Here is a tiny trained network, its code and every weight. The questions are about switching its units off for an input and a target symbol, where a switched-off unit gives its printed mean instead of its output.

import numpy as np


def w(rows, s, z=0):
    codes = np.array(rows[::2]) - 128.0
    scale = np.full(codes.shape[1], s)
    scale[-1] = z or s
    return codes * scale


def norm(h):
    return h / np.sqrt((h * h).mean(-1, keepdims=True) + 1e-5)


def f(y):
    return y / 2 * (1 + np.tanh(0.7978845608 * (y + 0.044715 * y**3)))


def softmax(a):
    e = np.exp(a - a.max(-1, keepdims=True))
    return e / e.sum(-1, keepdims=True)


def log_softmax(a):
    a = a - a.max(-1, keepdims=True)
    return a - np.log(np.exp(a).sum(-1, keepdims=True))


def net(x, mask):
    ids = ['βγδεζηξτω'.index(c) for c in x.split()]
    T = len(ids)
    res = E[ids] + P[:T]
    u = 0
    for l in range(3):
        r = norm(res)
        for j in range(3):
            rows = slice(2 * j, 2 * j + 2)
            q, k, v = (r @ M[l][rows].T for M in (Q, K, V))
            z = softmax(np.where(np.tri(T) > 0, q @ k.T / 2**0.5, -1e9)) @ v
            o = O[l][rows]
            res = res + np.where(mask[u + j], z, o[:, -1]) @ o[:, :-1]
        u += 3
        y = f(norm(res) @ A[l][:, :-1].T + A[l][:, -1])
        res = res + np.where(mask[u : u + 12], y, B[l][:, -1]) @ B[l][:, :-1]
        u += 12
    return log_softmax(norm(res)[-1] @ U[:, :-1].T + U[:, -1])


Q, K, V, O, A, B = {}, {}, {}, {}, {}, {}
E = w([
[141,124,86,253,78],'β',
[109,115,152,215,132],'γ',
[194,100,133,113,102],'δ',
[160,111,127,161,208],'ε',
[54,180,81,129,167],'ζ',
[174,192,127,183,125],'η',
[73,120,126,95,162],'ξ',
[85,170,153,139,65],'τ',
[146,35,168,76,160],'ω',
],0.025)
P = w([
[131,152,254,101,78],'0',
[103,168,7,181,249],'1',
[115,182,20,202,226],'2',
[120,181,31,208,218],'3',
[121,194,50,225,219],'4',
[121,211,66,216,201],'5',
[122,204,60,231,208],'6',
[120,241,85,216,191],'7',
[110,210,66,187,209],'8',
],0.0067)
Q[0] = w([
[100,83,63,55,70],'L0H1',
[254,185,166,132,187],'L0H1',
[41,148,252,165,197],'L0H2',
[40,121,93,70,129],'L0H2',
[92,136,156,169,211],'L0H3',
[121,131,172,249,152],'L0H3',
],0.0085)
K[0] = w([
[106,103,38,101,152],'L0H1',
[190,120,148,194,196],'L0H1',
[139,50,192,134,254],'L0H2',
[151,75,83,151,187],'L0H2',
[157,74,198,133,115],'L0H3',
[116,221,255,3,156],'L0H3',
],0.0092)
V[0] = w([
[212,157,89,66,7],'L0H1',
[117,112,202,83,141],'L0H1',
[104,131,152,160,132],'L0H2',
[144,223,32,83,143],'L0H2',
[77,87,100,120,32],'L0H3',
[253,208,168,229,148],'L0H3',
],0.0057)
O[0] = w([
[77,150,167,149,102,1],'L0H1',
[138,139,162,132,2,110],'L0H1',
[121,138,110,131,119,146],'L0H2',
[101,197,174,155,121,85],'L0H2',
[40,60,140,108,136,78],'L0H3',
[172,147,206,182,125,137],'L0H3',
],0.0079,0.0045)
A[0] = w([
[119,59,111,102,103,63],'L0N1',
[197,104,65,85,113,95],'L0N2',
[145,145,13,168,215,95],'L0N3',
[19,58,156,89,158,97],'L0N4',
[68,72,102,185,66,61],'L0N5',
[132,160,209,99,142,106],'L0N6',
[137,110,105,119,153,57],'L0N7',
[141,121,65,108,143,74],'L0N8',
[98,93,141,169,13,102],'L0N9',
[135,255,54,159,80,135],'L0N10',
[65,127,241,65,78,2],'L0N11',
[181,51,183,70,18,100],'L0N12',
],0.0092,0.0052)
B[0] = w([
[131,144,135,49,114,124],'L0N1',
[150,156,177,136,153,142],'L0N2',
[135,199,150,170,168,254],'L0N3',
[138,146,96,100,145,151],'L0N4',
[68,87,119,151,103,130],'L0N5',
[149,123,96,210,91,120],'L0N6',
[149,120,142,141,112,126],'L0N7',
[160,142,187,94,146,135],'L0N8',
[132,109,89,184,145,135],'L0N9',
[207,139,2,40,197,208],'L0N10',
[89,168,82,140,144,126],'L0N11',
[131,175,106,59,168,145],'L0N12',
],0.0093,0.0085)
Q[1] = w([
[206,173,133,86,110],'L1H1',
[207,208,186,173,105],'L1H1',
[109,147,165,52,54],'L1H2',
[156,104,166,145,180],'L1H2',
[220,115,111,150,245],'L1H3',
[195,105,92,171,201],'L1H3',
],0.012)
K[1] = w([
[177,135,116,118,118],'L1H1',
[146,152,159,124,104],'L1H1',
[104,187,96,101,207],'L1H2',
[159,83,153,140,133],'L1H2',
[86,187,199,98,49],'L1H3',
[71,134,161,130,3],'L1H3',
],0.018)
V[1] = w([
[172,49,135,132,174],'L1H1',
[10,54,141,113,231],'L1H1',
[87,30,190,204,125],'L1H2',
[163,62,134,145,118],'L1H2',
[119,197,213,186,55],'L1H3',
[59,174,62,183,179],'L1H3',
],0.011)
O[1] = w([
[172,130,170,131,147,252],'L1H1',
[134,241,213,153,10,111],'L1H1',
[225,254,144,51,34,97],'L1H2',
[111,99,141,153,64,226],'L1H2',
[30,221,142,50,114,4],'L1H3',
[150,146,235,128,178,163],'L1H3',
],0.0088,0.0024)
A[1] = w([
[132,178,47,82,119,171],'L1N1',
[150,54,195,26,93,82],'L1N2',
[118,181,104,147,166,3],'L1N3',
[109,146,137,131,174,95],'L1N4',
[153,107,111,224,122,119],'L1N5',
[131,251,138,80,180,83],'L1N6',
[196,99,97,145,148,63],'L1N7',
[45,51,145,161,52,51],'L1N8',
[84,70,86,191,105,121],'L1N9',
[25,82,105,115,129,5],'L1N10',
[168,46,196,76,69,106],'L1N11',
[59,155,73,141,72,160],'L1N12',
],0.012,0.0057)
B[1] = w([
[87,92,186,10,131,215],'L1N1',
[137,228,104,140,27,169],'L1N2',
[143,209,101,157,134,149],'L1N3',
[113,160,143,120,117,158],'L1N4',
[91,130,60,163,108,214],'L1N5',
[113,145,171,134,105,254],'L1N6',
[88,113,108,99,175,199],'L1N7',
[147,77,180,125,191,125],'L1N8',
[129,125,173,144,155,172],'L1N9',
[95,110,229,92,169,128],'L1N10',
[119,240,117,132,119,164],'L1N11',
[54,91,103,103,106,152],'L1N12',
],0.011,0.0066)
Q[2] = w([
[166,205,76,126,158],'L2H1',
[134,145,54,112,196],'L2H1',
[155,160,109,66,128],'L2H2',
[150,93,35,115,105],'L2H2',
[185,167,107,195,185],'L2H3',
[174,184,1,102,95],'L2H3',
],0.014)
K[2] = w([
[191,124,61,254,118],'L2H1',
[129,131,141,219,132],'L2H1',
[123,17,133,188,100],'L2H2',
[80,117,177,124,203],'L2H2',
[114,106,188,12,150],'L2H3',
[147,119,188,121,225],'L2H3',
],0.013)
V[2] = w([
[102,110,157,135,251],'L2H1',
[141,133,213,166,117],'L2H1',
[81,139,110,79,162],'L2H2',
[60,121,106,222,88],'L2H2',
[163,185,25,143,147],'L2H3',
[177,168,138,151,161],'L2H3',
],0.012)
O[2] = w([
[130,209,179,9,224,254],'L2H1',
[72,58,189,153,214,96],'L2H1',
[57,200,111,6,200,154],'L2H2',
[18,59,84,240,182,156],'L2H2',
[74,255,44,231,77,201],'L2H3',
[131,193,175,225,163,184],'L2H3',
],0.0067,0.0051)
A[2] = w([
[147,149,48,62,146,115],'L2N1',
[96,208,152,93,23,22],'L2N2',
[245,111,130,134,77,100],'L2N3',
[41,233,105,105,115,137],'L2N4',
[86,85,80,247,104,215],'L2N5',
[94,131,250,50,143,3],'L2N6',
[105,166,153,118,254,135],'L2N7',
[40,117,89,43,76,142],'L2N8',
[132,36,144,65,139,196],'L2N9',
[16,66,175,186,158,162],'L2N10',
[47,181,36,145,65,28],'L2N11',
[104,148,81,179,192,184],'L2N12',
],0.01,0.0047)
B[2] = w([
[149,77,137,126,149,177],'L2N1',
[108,72,79,86,190,160],'L2N2',
[172,41,145,180,177,139],'L2N3',
[140,117,127,166,19,219],'L2N4',
[158,95,189,79,114,199],'L2N5',
[159,108,188,160,110,152],'L2N6',
[121,128,127,134,55,254],'L2N7',
[183,37,129,164,77,156],'L2N8',
[185,158,113,68,71,150],'L2N9',
[150,6,106,160,141,154],'L2N10',
[31,182,169,112,113,162],'L2N11',
[76,132,165,150,104,236],'L2N12',
],0.011,0.0087)
U = w([
[38,167,107,70,150,55],'β',
[184,194,51,140,167,3],'γ',
[33,99,239,107,138,200],'δ',
[58,31,89,69,109,142],'ε',
[128,129,182,196,234,94],'ζ',
[157,22,158,106,188,209],'η',
[120,56,191,218,91,146],'ξ',
[120,73,9,212,83,128],'τ',
[202,109,125,126,47,214],'ω',
],0.012,0.0043)

Each question gives the input, a string of symbols that net reads in full, and the target symbol t.
The units are the heads (2 rows each of Q, K, V and O) and the neurons (one row each of A and B). Each row of codes is followed by its name. A weight is (code - 128) times the scale printed after its matrix; where a second scale follows, it is the last column's (O, A, B and U).
mask holds one flag per unit, layer by layer, with each layer's heads first. A switched-off unit (its flag False) gives its mean, the last column of its rows in O or B, instead of its output. The means were averaged over made-up inputs and are rounded, as every weight is.
A unit's drop is (log p(t) with every unit on - log p(t) with that unit switched off) / (log p(t) with every unit on - log p(t) with every unit switched off).
The circuit of an input: a set's keep is (log p(t) with only the set's units on - log p(t) with every unit switched off) / (log p(t) with every unit on - log p(t) with every unit switched off). Starting from the 12 units with the biggest drops (on a tie, the unit counted first), units are removed one at a time, each time the one whose removal leaves the highest keep (on an exact tie, the one counted first), for as long as the keep stays at least 0.8.
circuit, biggest first: the units of the circuit, biggest drop first
unit that matters most: the unit with the biggest drop
k most important neurons: the k neurons with the biggest drops, biggest first
top k neurons in layer l: the k neurons of layer l with the biggest drops, biggest first
input δ η δ δ ω, target ω: unit that matters most => L0N10
input ω ω δ ξ ω η, target τ: circuit, biggest first => [L1H3; L1N5; L0N3]
input γ η τ ζ ω ε η ω γ, target ω: circuit, biggest first => [L1H2; L0N3]
input η ω ω β γ ω, target β: circuit, biggest first => [L1H3; L2H3]
input δ τ ε, target ε: 2 most important neurons => [L0N10; L0N12]
input ζ ε ξ γ τ ω ω ω, target ζ: circuit, biggest first => [L1H3; L0N10; L2H3]
input γ ζ ξ ζ ξ ω ω ε, target ω: 2 most important neurons => [L0N10; L0N3]
input ζ η ω ξ β β, target ζ: circuit, biggest first => [L1H3; L2N4]
input γ γ δ η ω, target ω: circuit, biggest first => [L1H2; L0N3]
input η β ξ ξ ω γ β ω η, target β: circuit, biggest first => [L1H3; L1N1; L1H1]
input ζ γ ω ε ω, target ζ: circuit, biggest first => [L1H3; L1N1]
input ω η γ ω ω δ γ η, target τ: circuit, biggest first => [L1H3; L0H1]
input β ζ τ δ ξ ω β ξ β, target ξ: top 4 neurons in layer 1 => [L1N1; L1N11; L1N2; L1N7]
input ω γ ξ ω, target τ: circuit, biggest first => [L1H3]
input ω τ γ γ τ ζ τ τ ζ, target τ: 2 most important neurons => [L0N10; L2N4]
input γ ω τ ξ γ τ τ, target ε: circuit, biggest first => [L0N3; L2N2; L1N12]
input ω ω γ β ω ζ, target τ: circuit, biggest first => [L1H3; L0H1]
input ω γ ω ξ δ ξ ξ, target τ: top 2 neurons in layer 0 => [L0N3; L0N12]
input β ζ ξ ω ω, target ξ: 2 most important neurons => [L0N9; L0N5]
input ζ ξ ζ η, target ζ: circuit, biggest first => [L1H2]
input ξ ε η τ, target η: 2 most important neurons => [L0N4; L0N10]
input ξ ω ξ ξ ω ω ζ ζ ξ, target η: top 2 neurons in layer 0 => [L0N3; L0N10]
input γ γ β ξ β, target ω: top 2 neurons in layer 0 => [L0N10; L0N3]
input ξ ξ β ω ζ η β, target η: top 2 neurons in layer 2 => [L2N5; L2N4]
input γ ξ ω γ ζ τ ξ, target ω: top 2 neurons in layer 0 => [L0N10; L0N3]
input ε γ β ω τ, target γ: 2 most important neurons => [L0N10; L2N5]
input η ξ γ ε, target β: unit that matters most => L0H3
